What each symbol does to the states:
ka: z464->z399, z150->z877, z456->z838, z450->z949, z584->z475, z964->z190, z230->z464, z507->z684, z159->z784, z757->z267, z260->z649, z677->z702, z367->z406, z854->z489, z460->z374, z489->z404, z838->z147, z378->z904, z729->z493, z81->z270, z856->z323, z406->z702, z546->z447, z35->z854, z452->z506, z832->z588, z516->z81, z806->z701, z558->z783, z803->z416, z958->z921, z114->z832, z110->z856, z333->z480, z475->z131, z835->z257, z67->z856, z949->z173, z323->z67, z447->z131, z147->z162, z643->z464, z212->z964, z439->z684, z921->z558, z384->z514, z257->z147, z395->z53, z751->z378, z416->z314, z162->z516, z809->z678, z173->z314, z268->z697, z129->z829, z701->z282, z684->z450, z594->z384, z514->z374, z53->z538, z534->z182, z267->z546, z792->z677, z224->z877, z530->z129, z931->z270, z670->z835, z538->z35, z226->z35, z877->z50, z493->z792, z518->z145, z588->z108, z649->z986, z50->z35, z783->z159, z904->z835, z957->z594, z734->z931, z108->z395, z852->z809, z399->z287, z282->z534, z658->z395, z702->z377, z697->z367, z404->z439, z145->z649, z480->z230, z678->z406, z829->z212, z506->z658, z560->z333, z62->z584, z29->z734, z377->z784, z270->z757, z190->z643, z131->z649, z986->z29, z784->z260, z767->z560, z287->z729, z314->z594, z182->z783, z374->z584
ru: z464->z560, z150->z507, z456->z835, z450->z684, z584->z594, z964->z367, z230->z507, z507->z702, z159->z145, z757->z162, z260->z670, z677->z287, z367->z678, z854->z150, z460->z684, z489->z877, z838->z803, z378->z921, z729->z230, z81->z314, z856->z147, z406->z560, z546->z81, z35->z226, z452->z460, z832->z35, z516->z374, z806->z147, z558->z784, z803->z182, z958->z783, z114->z50, z110->z257, z333->z958, z475->z323, z835->z921, z67->z783, z949->z538, z323->z260, z447->z270, z147->z838, z643->z792, z212->z697, z439->z131, z921->z159, z384->z904, z257->z558, z395->z949, z751->z986, z416->z931, z162->z931, z809->z588, z173->z439, z268->z62, z129->z678, z701->z643, z684->z267, z594->z378, z514->z395, z53->z516, z534->z145, z267->z516, z792->z399, z224->z829, z530->z62, z931->z649, z670->z958, z538->z226, z226->z530, z877->z129, z493->z464, z518->z806, z588->z854, z649->z558, z50->z829, z783->z649, z904->z734, z957->z267, z734->z147, z108->z677, z852->z832, z399->z406, z282->z159, z658->z268, z702->z729, z697->z809, z404->z447, z145->z702, z480->z783, z678->z108, z829->z854, z506->z406, z560->z489, z62->z450, z29->z323, z377->z493, z270->z35, z190->z518, z131->z757, z986->z856, z784->z534, z767->z212, z287->z480, z314->z751, z182->z806, z374->z314

The rows follow the links: the fewer symbols apart two states are, the more alike their rows tend to be.

Each row is also shifted at random along 8 hidden directions that mean nothing.

Row, then state:
-358,-125,-153,146,197,146,91,83,504,277,339,296,455,508,-620,247,275,-217,-838,177,91,-679,-1,450,-57,-384,0,5,-48,-162,-390,-80,-26,-108,154,-340,145,122,60,-210,-672
state: z287
-443,12,-34,-1,241,-36,-89,-41,-325,732,-139,63,-395,-57,-302,174,-84,-194,10,195,57,-160,73,96,63,141,-120,-242,190,99,-269,466,332,227,-193,306,-344,-59,-34,136,-912
state: z854
-7,-16,165,271,-169,158,-48,-152,-129,138,-379,-257,-25,257,68,49,-268,-53,146,93,-71,122,319,160,-218,191,-223,-233,-159,-93,170,345,258,96,-312,-56,115,-157,117,83,120
state: z560
220,115,172,192,373,185,-285,167,-260,251,124,53,-99,54,172,-334,-261,-174,254,-252,-156,119,476,359,-351,204,-468,257,-171,-204,401,340,295,272,-390,600,16,-217,-286,2,-93
state: z267
149,-199,-85,-70,-85,-14,-81,-25,194,-179,66,-177,280,6,76,350,170,95,9,-275,96,-490,-428,111,461,-336,-33,391,-353,619,-77,-125,-15,-177,57,228,138,189,141,-299,-540
state: z594
-204,45,-351,88,23,239,296,184,-24,64,306,414,53,-351,-27,110,-409,-104,-114,277,11,-279,-79,-69,119,-51,38,142,140,429,-167,207,-412,-16,423,-117,-390,189,249,-8,-249
state: z439
-192,-25,-36,244,-171,144,-145,-308,401,-362,-375,-128,-27,162,393,-53,-69,164,-222,-309,-363,-48,131,-119,-147,-229,-226,-107,122,8,-244,-217,-99,-159,-424,-17,110,-82,-136,-7,39
state: z643
-126,-91,-640,178,189,-33,177,-12,15,367,151,179,-374,-49,-117,286,-317,-372,-118,231,277,-544,-101,-207,-187,-40,201,421,444,232,-347,65,-373,-349,122,126,-423,-59,256,-169,-652
state: z173
640,-136,-204,42,-219,-180,-107,-349,127,7,-291,-328,-78,-530,231,33,-267,344,559,-112,-279,497,431,251,323,-112,202,-112,33,-102,613,2,-34,149,-230,-32,73,242,229,81,560
state: z649
100,278,-326,-35,-459,-498,-89,143,277,328,259,575,492,335,-301,458,316,305,262,-455,328,189,-121,744,452,-279,254,6,-565,-366,292,82,466,405,-113,-169,306,208,-464,-148,148
state: z530
239,101,311,364,-227,-140,-272,413,323,296,-73,173,468,458,4,1,387,84,-171,-290,74,346,312,577,-274,-51,348,-207,-595,-499,449,157,412,480,-133,-295,514,-171,12,-209,809
state: z464
-8,109,286,-6,275,605,206,361,-300,-120,387,499,506,-378,-40,-217,-75,160,-166,-80,-232,188,-172,-293,29,38,-217,219,122,407,234,151,-282,323,426,92,-318,229,-239,-43,181
state: z81
-3,160,-232,125,80,382,78,106,24,359,360,670,438,-26,-259,107,-36,162,-26,-75,-40,179,57,399,6,31,-30,-103,-86,-155,222,401,2,485,235,-168,13,198,-270,-151,25
state: z404
82,-253,138,-46,-148,-371,-13,678,315,-212,304,187,554,-58,-189,-203,34,296,0,-60,5,-468,-57,282,477,-186,175,-262,-346,86,-139,-315,-129,256,28,1,151,338,160,-276,-413
state: z182
-174,-121,-15,-65,320,492,-137,-527,-96,50,598,-14,-356,152,-177,-20,290,192,-426,13,-40,152,-61,83,-373,44,-583,-33,337,-586,-487,-146,-45,-175,285,-129,454,-98,-344,-139,-152
state: z670
170,-77,-620,20,-112,275,-318,-400,792,235,124,124,-87,286,174,581,537,105,-63,-496,274,-291,-361,416,29,-286,238,464,-268,-60,-266,76,-53,-259,45,116,307,-100,-63,-625,-304
state: z957
-247,56,-143,-47,17,548,293,-470,-124,-195,74,310,2,-18,-20,7,302,-34,-231,24,-1,108,-398,-545,-166,278,103,-66,278,-123,-355,31,-285,-58,190,-496,-33,-405,-45,198,291
state: z367
-69,44,-340,-2,71,40,-132,-493,302,546,-267,168,-307,7,-244,201,478,-70,-46,-253,162,209,-15,-5,-288,90,301,-64,371,-717,-173,228,282,-225,-118,-162,-232,-119,-253,42,52
state: z832
-161,-304,211,143,-57,-35,-69,258,338,-460,176,-89,-229,92,233,-365,-71,142,-276,83,168,-287,191,-90,-371,253,-406,-78,-5,-419,-731,-289,-219,-602,55,-27,51,6,33,-128,132
state: z282
230,-224,-224,82,61,-130,322,147,-459,-44,-6,-55,242,-115,-204,35,-452,-239,101,138,138,-460,-191,-340,205,47,20,367,245,688,165,-35,-237,-138,69,73,-301,71,217,-131,-507
state: z374
170,-188,-90,128,-30,223,237,-268,-378,23,158,23,84,-558,-255,-42,-267,395,18,-89,-352,284,301,-294,268,-193,-140,-292,618,127,125,-165,-177,254,-1,-298,-7,273,-35,144,183
state: z784
-5,198,627,33,297,-153,-35,168,-654,118,67,-77,200,41,-271,-373,153,-287,137,-231,-170,151,347,76,195,-43,-429,-9,-349,-7,413,-40,659,454,-558,336,-43,-325,-294,560,-164
state: z108
-559,172,-252,56,-427,153,156,-7,653,-322,37,183,233,-79,319,676,131,223,-571,31,-44,-127,-529,-140,420,-676,150,63,-134,769,-434,-247,-479,-128,583,-321,-143,416,251,-87,270
state: z507
-573,163,387,-96,-127,267,-101,-78,-170,-230,-184,-87,-505,-43,612,-2,-105,131,-64,148,-4,266,-224,-401,-205,208,-519,-147,13,259,-325,186,28,-118,171,223,-107,20,-198,159,232
state: z224
-990,110,384,-92,319,350,-109,506,-68,237,588,312,-38,24,-80,131,247,-145,-398,285,117,-533,-350,276,307,-138,-444,-59,-519,616,-669,216,157,315,291,423,-132,-16,134,41,-1048
state: z489
-110,166,63,39,-180,-78,549,596,-255,-547,439,491,530,83,-102,-74,-453,36,-210,263,142,-63,-179,-240,-39,41,-288,218,-4,176,61,-171,-385,-255,518,-323,-222,296,-136,117,566
state: z450
452,-192,199,-147,-11,-9,46,-70,-166,-426,78,-431,392,33,-60,-106,-273,154,218,-91,-238,-323,-53,117,380,-168,-536,297,-119,460,368,-92,16,-198,-11,293,169,417,-108,-80,-520
state: z751
127,113,92,-257,344,38,218,126,-527,264,587,229,265,-334,-423,-197,-7,-28,96,340,-111,283,129,200,272,-2,153,-203,32,-117,453,28,4,714,243,-161,35,48,103,168,15
state: z323
-286,-81,-232,108,89,8,72,-612,-135,22,-543,-479,-568,81,170,139,-105,-537,-38,230,-69,-383,144,-276,-80,37,95,-6,179,258,-334,49,-59,-337,-530,105,-270,-510,456,361,-471
state: z406
231,-146,-178,157,26,78,254,379,293,-31,110,313,697,-77,-400,-4,-409,12,20,71,-131,-604,98,296,346,-122,-121,241,-175,326,252,258,-224,-73,159,75,-368,530,55,-109,-629
state: z546

From each start, follow one symbol. Which state do you reach?
Answer with the state's name.
start 372,-156,-94,16,-31,196,-281,-592,-321,264,-52,-282,-237,31,52,150,208,199,215,-452,-142,367,-17,-2,-71,-67,-119,114,191,25,283,60,232,227,-231,144,456,-208,-303,-242,-88
ka: z904
start -31,-59,-94,201,-105,10,-16,-337,54,289,-241,-267,100,-69,-128,281,-97,9,-96,-14,-278,81,325,169,198,-440,42,-168,48,226,196,-24,86,304,-233,-144,116,171,206,-36,-93
ka: z230
start -254,-132,-30,65,107,349,-56,48,-170,208,574,510,-96,-403,-19,-112,381,426,-230,-290,-41,390,-106,-245,-106,-35,182,-268,334,-161,-474,-203,-168,425,227,-299,202,-130,-112,-174,336
ka: z182
start -7,75,-501,-35,-454,-46,231,-580,38,150,-504,121,-2,147,-186,427,-278,257,205,-17,-17,172,-49,-115,-13,160,8,-267,444,-186,57,356,48,-141,10,-456,-88,176,-340,22,76
ru: z678
start 231,113,447,0,490,239,-225,160,-635,225,67,-1,-262,103,81,-705,-118,-132,136,-13,-247,434,241,-182,-735,413,-267,34,382,-414,335,110,114,449,-179,432,183,-265,-541,-87,-34
ka: z314
start 70,6,47,49,355,509,-76,-177,-266,30,340,93,-175,286,7,-151,23,-116,-161,-196,-61,-64,-57,-100,-486,107,-552,415,294,-173,-183,56,-26,-130,28,244,160,-185,-527,-224,-370
ru: z751
start 322,115,48,-48,-266,-87,173,-383,359,-446,-547,-161,317,174,-42,-13,-61,195,94,-344,-202,166,152,10,145,29,-385,-20,1,-299,326,44,309,-494,-257,-125,-188,313,-462,356,278
ru: z854
start -498,-58,-269,-80,-183,107,221,-360,100,48,-342,-8,-286,42,-31,254,-198,-7,-84,266,104,-400,-335,-294,71,104,-136,-192,368,333,-465,234,-184,-394,160,-98,-281,175,56,46,-707
ru: z854
start -166,109,81,171,123,238,111,-391,8,-163,-189,-71,108,295,-74,-133,-96,-149,-527,-123,-430,98,311,-234,-336,-235,-517,61,331,-138,2,-110,-6,-161,-195,-149,-120,-51,-368,274,123
ru: z287
start -9,218,-436,-21,27,442,75,-254,432,137,74,480,252,-397,-9,248,113,286,-90,-354,-339,189,-249,-67,306,-332,226,91,248,269,143,172,-270,234,264,-135,-255,345,-259,-95,34
ka: z757
start 180,51,-160,-60,-103,29,169,-383,-356,308,-294,79,255,-95,-301,57,120,17,320,-163,-104,221,44,-146,276,167,356,-239,66,-48,362,215,279,382,-354,-285,-67,-297,28,323,99
ru: z108
start 662,17,435,85,-208,-268,140,326,-514,-540,15,-34,718,415,-116,-358,-379,69,241,-283,-2,177,161,24,-111,235,-638,284,-198,-92,738,-64,274,-147,-71,6,311,181,-509,-12,485
ru: z395
start -302,-55,-32,-113,-229,18,-32,-68,101,-48,-249,-136,-117,-12,261,220,183,-116,261,117,231,-289,-312,-79,357,213,391,-105,-397,446,-334,193,-38,-25,-51,-29,-53,-261,440,62,-205
ka: z964
start 396,120,19,11,-219,-4,65,145,-291,-275,363,206,590,85,4,89,-36,219,212,-332,61,146,-235,163,243,-105,-200,376,-377,236,454,-72,28,212,112,-7,341,33,-280,-107,427
ka: z475
start 410,-281,8,102,-216,-378,215,276,115,-431,-282,-51,589,235,-283,-578,-691,263,193,-54,-349,-278,432,64,-75,144,-330,-228,242,-353,259,-67,-76,-148,-334,-176,129,431,-284,-119,-245
ru: z147
start -201,-198,-96,116,-39,193,128,-20,103,186,352,65,519,50,-477,398,132,127,-360,58,-68,-435,-69,449,547,-441,-189,-113,-336,373,-168,0,50,290,138,-212,229,278,235,-155,-726
ka: z480
start -44,58,79,71,-322,-91,200,224,-17,176,-287,157,165,116,-147,217,-355,196,42,191,119,156,82,55,-106,205,4,-229,58,9,219,370,74,77,206,-233,-117,405,-167,-58,228
ru: z507
